(in the rows, 100 means zero)
112 109 97 99 87 63 106 81 77 99 121 112 114 108 110 147 104 109 95 89 65 100 72 102 85 78 100 86 89 128 99 104 117 115 91 79 106 95 115 107 96 107 60 120 97 -> (70)
97 105 113 82 89 68 85 77 80 99 136 123 105 112 108 140 116 102 78 90 104 106 84 122 86 105 77 88 92 127 88 120 120 124 80 89 95 94 104 99 100 114 47 130 93 -> (101)
24 137 55 86 96 73 87 113 85 90 129 144 70 93 88 67 138 88 46 97 117 67 46 97 84 101 59 88 154 115 92 112 97 109 44 70 72 85 50 89 111 119 32 148 112 -> (101)
98 100 93 87 98 30 105 101 45 106 106 104 104 98 112 140 92 100 102 98 97 109 92 105 94 95 87 103 96 116 112 123 151 100 100 92 94 109 121 95 87 100 74 100 100 -> (70)
94 116 86 89 105 86 106 92 80 113 121 95 89 111 108 133 104 103 91 98 108 106 92 97 110 94 91 94 120 102 113 145 111 103 93 89 89 96 110 106 97 105 90 110 101 -> (58)
87 93 95 64 101 56 84 78 79 102 119 107 81 106 114 125 96 101 90 96 106 103 70 105 93 104 81 97 100 108 132 117 104 100 79 94 94 104 94 94 101 106 72 114 101 -> (45)
109 103 95 92 90 91 107 85 85 110 99 92 115 105 110 128 99 100 89 97 101 104 84 100 112 87 98 94 100 108 107 109 112 104 97 88 94 95 128 97 96 99 92 99 103 -> (70)
88 104 100 88 98 84 94 88 88 102 122 98 102 98 109 120 110 102 94 96 109 101 87 104 102 99 90 97 104 101 102 105 113 95 88 94 93 100 105 99 113 100 79 105 95 -> (45)
88 105 112 80 102 67 84 93 82 98 119 119 87 108 110 128 111 98 86 98 101 106 82 102 80 104 73 102 107 117 92 127 112 105 77 102 89 100 83 95 103 111 60 122 94 -> (101)
68 96 105 73 96 62 88 90 74 90 100 92 84 97 115 121 92 100 108 92 95 117 74 126 73 94 92 108 102 111 107 123 123 94 75 83 73 86 99 87 95 95 66 103 96 -> (45)
95 105 101 99 95 73 94 76 92 96 107 119 106 98 105 127 110 103 75 93 108 89 72 105 106 91 98 77 103 105 107 104 114 106 74 84 96 106 112 103 102 106 64 115 102 -> (45)
96 95 109 78 95 68 91 92 85 99 122 113 85 108 109 115 108 100 85 94 104 103 80 99 90 98 98 97 99 117 92 105 108 113 82 95 90 92 82 102 98 111 57 117 93 -> (101)
98 102 109 62 79 66 88 92 76 104 129 112 89 106 111 117 108 106 85 76 104 104 77 106 80 107 83 87 98 136 86 109 118 119 85 92 92 100 92 95 107 105 67 126 101 -> (70)
100 109 86 113 106 81 110 86 88 104 126 115 89 109 101 122 104 107 85 91 120 103 89 105 105 103 90 93 94 111 114 121 123 112 90 81 100 89 106 112 97 117 74 125 98 -> (58)
83 103 90 83 110 80 95 104 80 111 92 97 84 90 103 139 93 90 100 108 95 112 96 113 91 96 76 108 110 88 120 133 114 84 56 109 82 90 102 96 99 96 82 87 101 -> (58)
90 105 108 69 95 45 70 91 60 108 142 107 74 111 110 156 111 91 82 101 109 116 72 104 75 101 68 107 106 131 88 130 125 107 59 86 99 93 77 99 99 120 34 124 90 -> (101)
108 103 98 87 105 87 110 72 88 107 124 101 124 117 106 134 100 111 100 90 102 107 90 105 96 87 87 88 96 116 98 110 124 114 87 92 95 87 122 101 97 101 72 107 94 -> (70)
89 113 93 107 102 98 111 90 88 110 115 99 96 110 101 130 97 110 85 112 112 108 100 90 104 75 87 94 102 98 112 113 118 108 84 92 92 92 101 107 93 111 78 115 103 -> (58)
84 107 86 89 104 101 118 106 74 115 102 105 93 102 100 136 103 109 92 94 114 107 87 97 103 95 88 102 105 106 104 119 111 104 84 89 88 96 113 95 97 104 83 112 101 -> (58)
86 97 98 81 98 74 80 92 88 104 109 120 95 114 102 108 100 89 86 101 96 99 95 111 87 98 93 101 108 117 99 113 113 102 77 101 82 93 89 96 97 103 74 105 95 -> (101)
108 103 106 97 88 80 96 70 82 106 127 102 100 116 108 121 101 101 84 87 110 109 96 106 95 87 84 87 101 113 83 99 115 120 83 91 97 97 88 99 101 107 64 125 99 -> (101)
107 97 104 126 100 38 73 85 93 111 87 96 106 110 107 142 79 86 90 104 84 121 104 112 93 84 85 94 100 93 106 97 69 86 85 90 77 95 94 94 91 129 66 94 88 -> (45)
97 100 99 60 102 77 84 91 70 106 113 92 96 103 110 141 107 89 98 101 105 118 84 102 83 89 81 113 103 107 97 135 127 110 66 94 76 88 112 100 99 98 64 95 96 -> (45)
95 99 112 68 95 43 70 75 70 94 126 122 65 108 105 156 114 92 82 95 115 107 75 106 76 109 69 96 101 130 96 136 117 104 60 96 95 101 90 96 117 124 50 132 88 -> (45)
101 95 97 78 111 81 84 100 75 106 103 95 97 97 109 132 99 103 107 102 98 115 97 104 96 93 79 109 101 111 98 122 123 102 84 101 100 92 115 97 91 95 75 98 97 -> (70)
97 103 93 58 89 73 110 89 65 122 128 100 74 109 130 146 98 131 102 94 111 106 92 99 87 70 78 96 105 138 106 147 125 105 88 83 118 99 103 99 100 103 74 127 120 -> (58)
97 106 99 84 101 86 106 91 80 106 113 98 99 110 96 122 106 105 91 83 110 112 91 104 92 96 89 102 102 118 92 117 123 109 79 80 91 82 105 96 100 114 77 102 96 -> (58)
105 92 97 77 93 84 96 96 87 108 133 118 89 107 93 127 114 101 90 94 102 95 83 105 83 92 86 82 110 123 89 110 112 112 78 93 105 108 99 99 106 111 67 121 96 -> (101)
91 109 86 91 107 87 102 100 84 112 115 100 82 103 92 123 101 104 85 96 107 113 105 108 96 94 87 100 111 108 100 130 115 103 74 89 92 97 108 102 93 111 81 109 97 -> (58)
101 110 97 85 89 65 96 92 78 110 105 102 100 112 108 139 96 101 93 99 97 108 89 108 84 89 77 101 98 118 110 128 129 103 78 89 93 94 112 97 96 107 66 102 92 -> (70)
91 114 84 91 107 89 116 94 86 106 115 105 90 105 104 138 109 109 87 94 115 106 86 103 94 96 89 96 98 100 110 126 116 116 93 85 105 95 113 119 93 104 80 116 107 -> (58)
94 100 107 86 100 72 69 90 80 103 120 87 81 103 109 120 105 96 93 96 95 110 84 102 76 100 91 102 110 108 79 117 101 107 77 94 78 96 87 85 108 96 71 108 105 -> (101)
84 110 83 92 109 88 101 92 81 108 108 84 90 96 105 131 97 104 95 108 107 108 100 96 99 96 86 99 107 101 109 120 112 102 84 86 86 91 110 102 99 102 85 109 95 -> (58)
68 115 96 77 97 88 75 90 79 116 125 99 84 117 108 135 114 107 73 91 112 113 90 107 104 98 85 97 99 106 97 120 119 117 86 83 89 95 94 103 102 109 76 122 107 -> (58)
102 117 67 100 104 60 116 100 73 126 114 105 63 103 128 125 87 131 88 101 109 108 98 94 86 65 78 89 108 135 108 112 106 90 83 84 109 100 89 99 88 108 71 146 107 -> (101)
87 93 92 77 106 71 90 96 60 111 110 91 80 103 98 141 99 106 94 102 99 118 93 109 84 96 78 116 115 112 104 126 133 89 65 88 84 86 94 101 132 102 61 96 87 -> (58)
91 98 105 78 101 71 92 90 86 101 127 117 95 118 104 116 107 91 89 93 106 111 80 111 94 96 85 96 107 118 89 116 118 108 77 95 95 84 95 102 97 105 62 111 96 -> (101)
94 102 94 76 98 61 85 85 74 103 121 114 84 112 109 136 111 95 90 97 107 110 80 108 87 96 79 97 117 117 90 118 108 107 69 97 99 95 78 93 98 109 59 125 100 -> (101)
96 96 99 62 99 70 88 96 83 106 101 101 89 103 110 130 96 96 87 95 94 106 88 107 90 98 85 102 112 107 103 122 121 97 80 105 92 100 105 94 100 94 76 98 95 -> (45)
83 111 86 100 107 107 118 75 90 107 114 94 121 112 105 102 99 112 85 79 110 109 86 99 108 82 98 90 102 102 91 101 108 100 103 82 82 80 129 98 93 104 90 107 86 -> (58)
104 103 112 93 106 81 94 86 91 92 119 105 105 106 103 100 112 105 91 89 106 95 84 106 90 92 97 87 99 106 85 94 95 116 98 97 93 98 86 88 101 99 74 117 109 -> (101)
---
103 118 106 94 100 97 101 114 117 98 103 102 91 100 104 110 92 105 107 91 88 87 93 100 106 102 97 104 89 98 100 99 98 99 96 80 98 92 108 99 96 89 102 114 104 -> (129)
96 111 103 96 97 100 92 105 99 98 103 98 106 106 96 95 94 104 104 101 105 91 100 97 103 110 102 108 99 101 106 97 99 95 103 102 104 103 94 98 94 103 108 87 110 -> (50)
108 85 104 99 104 104 93 94 112 101 93 99 99 107 111 96 96 103 102 102 113 92 99 126 110 80 103 97 103 96 111 81 104 97 105 101 92 96 111 110 84 108 98 104 81 -> (18)
93 108 107 98 94 104 87 112 102 91 102 102 98 108 98 103 103 109 106 109 103 94 88 82 105 109 97 111 96 100 96 105 94 96 101 107 107 104 98 101 94 102 109 101 105 -> (50)
94 94 115 95 92 116 88 100 107 85 100 104 94 109 97 107 108 107 92 97 97 84 99 103 100 116 94 91 93 102 108 91 103 101 103 123 99 118 107 102 83 100 93 93 81 -> (18)
102 88 104 95 106 101 99 104 112 100 105 98 93 100 110 95 100 102 100 87 92 104 98 129 104 80 109 99 102 98 111 92 102 97 92 88 83 95 107 92 96 99 83 93 92 -> (129)
107 97 104 97 93 92 86 116 111 96 97 92 92 104 92 112 102 103 110 98 89 95 84 105 107 112 80 103 97 82 107 107 99 93 96 122 96 97 103 98 94 86 95 99 102 -> (129)
109 93 95 100 97 83 99 99 107 107 93 97 95 92 104 108 91 92 112 95 93 107 88 97 109 71 94 97 94 91 101 99 104 100 97 97 96 97 107 99 95 85 96 103 84 -> (129)
109 94 105 103 92 82 99 97 102 90 96 96 109 93 96 104 101 101 104 106 86 102 92 96 108 98 89 102 85 94 97 103 99 99 90 103 108 91 99 91 93 94 87 95 90 -> (129)
102 86 111 102 104 102 98 79 102 85 95 102 100 99 100 88 105 105 95 101 118 84 110 103 90 100 111 92 91 104 95 84 104 99 95 105 103 98 90 99 83 101 96 74 84 -> (18)
107 122 105 90 107 104 95 122 100 100 100 99 102 108 97 95 90 106 106 103 112 92 108 101 101 99 106 119 104 106 95 104 99 89 99 97 100 99 93 97 105 104 126 101 120 -> (50)
96 100 95 98 105 118 99 114 100 93 101 102 99 116 106 102 114 106 100 104 90 97 98 107 112 93 92 112 113 100 106 107 89 97 109 108 94 108 113 102 102 119 102 117 108 -> (18)
100 94 93 107 97 95 100 83 102 111 97 94 97 96 94 113 102 88 103 99 91 95 86 91 117 104 89 79 105 93 105 108 102 100 107 112 103 101 108 100 110 89 92 99 96 -> (129)
102 117 104 92 98 101 93 110 99 98 101 99 104 101 95 93 92 104 99 106 107 86 103 99 108 96 109 113 98 99 95 97 101 98 101 93 103 99 102 95 100 106 117 101 110 -> (50)
98 86 106 108 108 100 95 109 107 90 95 106 98 104 121 96 99 114 109 108 106 108 105 114 99 81 106 122 96 103 96 93 95 99 100 93 95 98 104 102 88 118 103 114 94 -> (18)
97 114 105 93 97 97 91 126 102 94 102 98 95 105 96 100 96 108 106 108 98 88 93 91 110 108 105 114 94 97 92 104 94 98 94 98 99 98 104 99 101 101 111 101 111 -> (50)
93 112 115 97 93 108 82 122 102 91 97 100 103 112 98 91 98 112 101 102 130 89 111 103 96 112 105 121 103 108 95 95 100 94 102 109 105 105 80 100 87 114 112 98 109 -> (18)
109 100 108 98 98 100 95 92 102 92 98 101 91 95 102 109 95 107 103 114 98 95 94 87 89 115 102 96 75 98 90 92 103 98 100 101 101 105 98 97 85 84 104 98 82 -> (129)
109 109 105 95 101 98 94 106 96 96 102 101 100 107 97 98 96 106 103 110 104 88 98 94 104 98 99 107 96 100 94 99 86 95 105 101 108 100 97 100 99 99 117 100 104 -> (50)
102 124 109 91 100 108 87 126 101 89 106 102 102 111 94 102 96 117 109 105 100 87 94 100 106 104 93 120 97 105 94 110 79 81 98 102 105 99 96 97 98 101 120 101 121 -> (50)
